Below is a small trained network, with its code and all its weights. Each question gives an input and a class and asks what happens when units are switched off, that is, made to give their printed mean instead of their output.

import numpy as np


def w(rows, s, z=0):
    codes = np.array(rows[::2]) - 128.0
    scale = np.full(codes.shape[1], s)
    scale[-1] = z or s
    return codes * scale


def norm(h):
    return h / np.sqrt((h * h).mean(-1, keepdims=True) + 1e-5)


def f(y):
    return np.maximum(y, 0)


def log_softmax(a):
    a = a - a.max(-1, keepdims=True)
    return a - np.log(np.exp(a).sum(-1, keepdims=True))


def net(x, mask):
    res = np.array(x, float).reshape(1, 5) / 4 @ E
    u = 0
    for l in range(3):
        y = f(norm(res) @ A[l][:, :-1].T + A[l][:, -1])
        res = res + np.where(mask[u : u + 12], y, B[l][:, -1]) @ B[l][:, :-1]
        u += 12
    return log_softmax(norm(res)[-1] @ U[:, :-1].T + U[:, -1])


A, B = {}, {}
E = w([
[150,101,221,91,174,102,172],'x0',
[133,94,136,53,96,166,145],'x1',
[172,154,125,207,8,96,115],'x2',
[179,44,122,198,134,176,133],'x3',
[87,172,91,134,112,165,201],'x4',
],0.014)
A[0] = w([
[93,135,77,109,138,158,129,88],'0.n1',
[115,152,133,100,131,51,107,112],'0.n2',
[99,158,70,124,171,139,112,145],'0.n3',
[94,249,140,144,144,87,162,179],'0.n4',
[118,170,161,128,72,114,157,125],'0.n5',
[139,146,121,172,74,93,63,69],'0.n6',
[147,102,154,121,153,162,133,93],'0.n7',
[192,129,174,179,144,111,123,93],'0.n8',
[160,134,111,153,127,141,163,23],'0.n9',
[88,117,124,118,139,131,143,2],'0.n10',
[135,140,148,132,89,147,151,63],'0.n11',
[115,141,44,168,98,95,129,145],'0.n12',
],0.02,0.007)
B[0] = w([
[117,216,153,132,131,231,117,172],'0.n1',
[4,186,217,84,150,105,97,185],'0.n2',
[48,184,136,152,128,78,5,194],'0.n3',
[37,206,118,188,72,30,213,248],'0.n4',
[164,253,65,111,42,2,89,191],'0.n5',
[243,142,11,114,47,167,184,211],'0.n6',
[110,61,205,100,85,109,154,161],'0.n7',
[155,55,114,127,120,28,42,178],'0.n8',
[30,61,134,131,38,80,121,138],'0.n9',
[105,146,169,111,26,137,97,134],'0.n10',
[106,213,129,127,130,70,190,147],'0.n11',
[128,54,6,113,175,136,163,221],'0.n12',
],0.0087,0.014)
A[1] = w([
[89,159,152,6,102,153,125,80],'1.n1',
[128,143,161,88,175,152,113,20],'1.n2',
[191,104,110,173,179,119,133,95],'1.n3',
[126,210,44,161,102,199,146,3],'1.n4',
[66,101,81,165,167,161,137,235],'1.n5',
[121,76,131,187,80,136,126,131],'1.n6',
[203,120,197,185,188,87,168,120],'1.n7',
[65,179,52,122,162,189,118,37],'1.n8',
[133,85,94,118,138,112,128,117],'1.n9',
[136,110,102,109,56,165,159,149],'1.n10',
[177,101,142,191,146,228,80,14],'1.n11',
[110,178,117,142,133,106,158,43],'1.n12',
],0.015,0.0054)
B[1] = w([
[214,149,210,105,182,148,174,217],'1.n1',
[113,114,142,126,77,175,153,150],'1.n2',
[106,93,145,57,61,84,132,164],'1.n3',
[199,53,62,155,170,148,69,254],'1.n4',
[82,173,147,102,111,144,57,228],'1.n5',
[70,160,120,113,52,137,150,184],'1.n6',
[67,63,25,148,142,149,76,178],'1.n7',
[87,164,103,199,121,148,30,230],'1.n8',
[96,121,147,119,84,169,152,169],'1.n9',
[184,155,154,196,100,169,125,211],'1.n10',
[90,254,116,161,119,60,208,146],'1.n11',
[110,134,160,136,118,87,171,203],'1.n12',
],0.013,0.0081)
A[2] = w([
[121,158,98,139,70,161,134,98],'2.n1',
[132,106,141,95,180,134,252,68],'2.n2',
[124,131,30,120,64,53,100,19],'2.n3',
[137,120,144,87,162,252,119,46],'2.n4',
[65,193,98,156,175,112,119,2],'2.n5',
[78,147,91,102,163,155,116,108],'2.n6',
[111,100,154,161,212,103,104,131],'2.n7',
[211,118,61,190,122,78,228,47],'2.n8',
[227,180,148,87,128,72,94,73],'2.n9',
[175,119,78,165,90,82,202,4],'2.n10',
[179,142,139,165,137,146,176,11],'2.n11',
[123,110,185,86,184,126,204,132],'2.n12',
],0.013,0.0044)
B[2] = w([
[168,133,139,199,124,105,177,189],'2.n1',
[114,117,83,109,129,157,209,146],'2.n2',
[186,166,175,14,145,198,156,249],'2.n3',
[182,143,236,94,177,167,145,151],'2.n4',
[104,100,138,113,77,100,189,187],'2.n5',
[107,133,180,108,112,121,116,161],'2.n6',
[133,86,117,138,109,113,143,155],'2.n7',
[207,113,44,6,90,144,132,196],'2.n8',
[163,168,140,224,174,116,117,162],'2.n9',
[132,124,58,101,118,126,178,187],'2.n10',
[106,122,160,83,123,148,166,131],'2.n11',
[171,100,47,178,148,137,165,162],'2.n12',
],0.013,0.012)
U = w([
[119,108,140,155,59,160,153,43],'0',
[24,216,165,127,130,82,135,209],'1',
[90,5,127,106,122,80,118,118],'2',
[127,141,203,90,178,185,81,102],'3',
[173,131,165,146,177,65,99,2],'4',
[164,90,167,94,199,146,217,127],'5',
[184,148,40,127,66,92,159,193],'6',
[90,124,40,184,143,194,45,80],'7',
],0.026,0.0073)

Each question gives the input, the list of numbers given to net, and the class t.
The units are the neurons (one row each of A and B). Each row of codes is followed by its name. A weight is (code - 128) times the scale printed after its matrix; where a second scale follows, it is the last column's (A, B and U).
mask holds one flag per neuron, layer by layer. A switched-off neuron (its flag False) gives its mean, the last column of its row in B, instead of its output. The means were averaged over made-up inputs and are rounded, as every weight is.
A unit's drop is (log p(t) with every unit on - log p(t) with that unit switched off) / (log p(t) with every unit on - log p(t) with every unit switched off).
The circuit of an input: a set's keep is (log p(t) with only the set's units on - log p(t) with every unit switched off) / (log p(t) with every unit on - log p(t) with every unit switched off). Starting from the 12 units with the biggest drops (on a tie, the unit counted first), units are removed one at a time, each time the one whose removal leaves the highest keep (on an exact tie, the one counted first), for as long as the keep stays at least 0.8.
units of the circuit, in order: the units of the circuit, biggest drop first
top k neurons: the k neurons with the biggest drops, biggest first
top k neurons in layer l: the k neurons of layer l with the biggest drops, biggest first
drop of u: that unit's drop, to one decimal
input [0,7,-2,-5,-2], class 5: units of the circuit, in order => [1.n1]
input [-3,-3,-7,8,6], class 7: top 2 neurons => [1.n8; 0.n1]
input [8,-4,3,0,2], class 1: top 3 neurons => [0.n6; 1.n4; 0.n12]
input [-3,2,-8,1,3], class 3: top 2 neurons => [0.n4; 1.n1]
input [2,3,0,-1,-7], class 2: units of the circuit, in order => [0.n5; 0.n6]
input [-7,6,-3,6,-3], class 1: top 2 neurons => [1.n11; 0.n6]
input [-2,-8,-3,4,-6], class 2: top 2 neurons => [0.n8; 0.n1]
input [-2,-8,-3,3,-4], class 3: top 2 neurons => [2.n3; 0.n4]
input [-1,6,-4,-7,-4], class 3: top 2 neurons => [1.n1; 0.n4]
input [0,4,-5,5,-6], class 5: top 2 neurons => [0.n4; 0.n7]
input [-8,4,-1,-6,7], class 1: top 3 neurons in layer 0 => [0.n4; 0.n6; 0.n3]
input [-8,4,-8,-7,-5], class 1: top 2 neurons in layer 0 => [0.n3; 0.n6]
input [8,-2,-5,6,5], class 2: top 2 neurons in layer 1 => [1.n7; 1.n1]
input [2,-2,3,-6,-1], class 1: units of the circuit, in order => [0.n2]
input [2,-7,-3,1,-2], class 2: top 2 neurons in layer 0 => [0.n8; 0.n5]
input [-1,6,-8,5,-1], class 5: top 2 neurons in layer 0 => [0.n7; 0.n12]
input [3,3,-5,3,-8], class 2: top 2 neurons in layer 0 => [0.n2; 0.n1]
input [-5,4,-6,-3,4], class 1: top 2 neurons => [0.n3; 0.n6]
input [-1,7,0,6,6], class 0: top 2 neurons in layer 1 => [1.n10; 1.n6]
input [-8,7,-6,-7,5], class 1: units of the circuit, in order => [0.n6]
input [-4,6,-7,7,3], class 3: drop of 2.n4 => 0.1
input [-4,0,1,0,-1], class 7: drop of 0.n3 => 0.1
input [5,-8,4,8,2], class 2: drop of 0.n4 => 0.2
